Here is a tiny trained network, its code and every weight. The questions are about switching its units off for an input and a class, where a switched-off unit gives its printed mean instead of its output.

import numpy as np


def w(rows, s, z=0):
    codes = np.array(rows[::2]) - 128.0
    scale = np.full(codes.shape[1], s)
    scale[-1] = z or s
    return codes * scale


def f(y):
    return np.maximum(y, 0)


def log_softmax(a):
    a = a - a.max(-1, keepdims=True)
    return a - np.log(np.exp(a).sum(-1, keepdims=True))


def net(x, mask):
    res = np.array(x, float).reshape(1, 5) / 4 @ E
    y = f(res @ A[0][:, :-1].T + A[0][:, -1])
    res = res + np.where(mask, y, B[0][:, -1]) @ B[0][:, :-1]
    return log_softmax(res[-1] @ U[:, :-1].T + U[:, -1])


A, B = {}, {}
E = w([
[205,45,137,42,179,74,136,68,217,140],'x0',
[167,110,214,115,163,144,211,157,125,88],'x1',
[145,163,170,143,85,73,199,68,50,140],'x2',
[141,127,94,180,2,31,179,143,177,131],'x3',
[80,159,198,157,146,161,60,48,139,47],'x4',
],0.0076)
A[0] = w([
[85,144,191,126,185,254,77,161,127,86,180],'neuron 1',
[83,166,96,185,72,124,61,126,155,115,233],'neuron 2',
[102,162,128,106,193,198,45,116,97,116,159],'neuron 3',
[180,61,75,99,142,87,179,152,164,208,167],'neuron 4',
[100,187,135,194,46,127,185,147,64,137,151],'neuron 5',
[253,62,142,84,150,103,214,129,126,140,254],'neuron 6',
[156,112,193,117,150,113,145,34,141,38,138],'neuron 7',
],0.0078,0.0036)
B[0] = w([
[62,99,100,183,239,162,144,182,95,65,248],'neuron 1',
[92,135,55,230,78,89,84,101,150,71,211],'neuron 2',
[53,72,96,160,229,184,78,84,33,138,224],'neuron 3',
[165,141,116,67,62,189,130,166,190,200,225],'neuron 4',
[120,203,99,198,63,7,196,189,2,138,232],'neuron 5',
[224,163,194,78,109,157,211,159,181,167,254],'neuron 6',
[146,166,205,140,128,127,122,64,115,67,207],'neuron 7',
],0.0075,0.0095)
U = w([
[143,110,106,46,189,135,83,55,53,241,103],'0',
[140,92,173,118,209,146,206,197,141,54,2],'1',
[110,91,46,154,67,56,12,82,229,81,225],'2',
[206,122,113,20,74,164,150,198,205,211,183],'3',
[199,154,245,91,118,106,145,2,154,53,71],'4',
[32,81,70,149,213,193,39,102,78,53,55],'5',
[128,200,100,163,57,6,193,158,24,117,202],'6',
],0.0071,0.00079)

Each question gives the input, the list of numbers given to net, and the class t.
The units are the neurons (one row each of A and B). Each row of codes is followed by its name. A weight is (code - 128) times the scale printed after its matrix; where a second scale follows, it is the last column's (A, B and U).
mask holds one flag per neuron, in row order. A switched-off neuron (its flag False) gives its mean, the last column of its row in B, instead of its output. The means were averaged over made-up inputs and are rounded, as every weight is.
A unit's drop is (log p(t) with every unit on - log p(t) with that unit switched off) / (log p(t) with every unit on - log p(t) with every unit switched off).
The circuit of an input: a set's keep is (log p(t) with only the set's units on - log p(t) with every unit switched off) / (log p(t) with every unit on - log p(t) with every unit switched off). Starting from all 7 units, units are removed one at a time, each time the one whose removal leaves the highest keep (on an exact tie, the one counted first), for as long as the keep stays at least 0.8.
circuit, biggest first: the units of the circuit, biggest drop first
k most important neurons: the k neurons with the biggest drops, biggest first
drop of u: that unit's drop, to one decimal
input [3,7,3,2,1], class 4: circuit, biggest first : (neuron 7; neuron 1)
input [5,5,1,-7,-4], class 3: circuit, biggest first : (neuron 6; neuron 4)
input [0,-7,0,5,-7], class 3: 2 most important neurons : (neuron 4; neuron 1)
input [1,7,-7,7,2], class 3: circuit, biggest first : (neuron 1; neuron 3; neuron 5)
input [4,8,-1,-1,-1], class 3: 2 most important neurons : (neuron 6; neuron 4)
input [-1,4,0,0,4], class 5: circuit, biggest first : (neuron 6)
input [-4,5,-8,4,0], class 5: 3 most important neurons : (neuron 6; neuron 5; neuron 4)
input [6,3,3,-6,7], class 5: 2 most important neurons : (neuron 1; neuron 3)
input [-1,-2,-5,1,-3], class 2: 2 most important neurons : (neuron 6; neuron 5)
input [5,2,7,4,-2], class 3: 2 most important neurons : (neuron 4; neuron 6)
input [-4,2,-4,-1,-1], class 5: drop of neuron 6 : 0.2
input [5,-5,5,2,2], class 4: drop of neuron 5 : 0.4
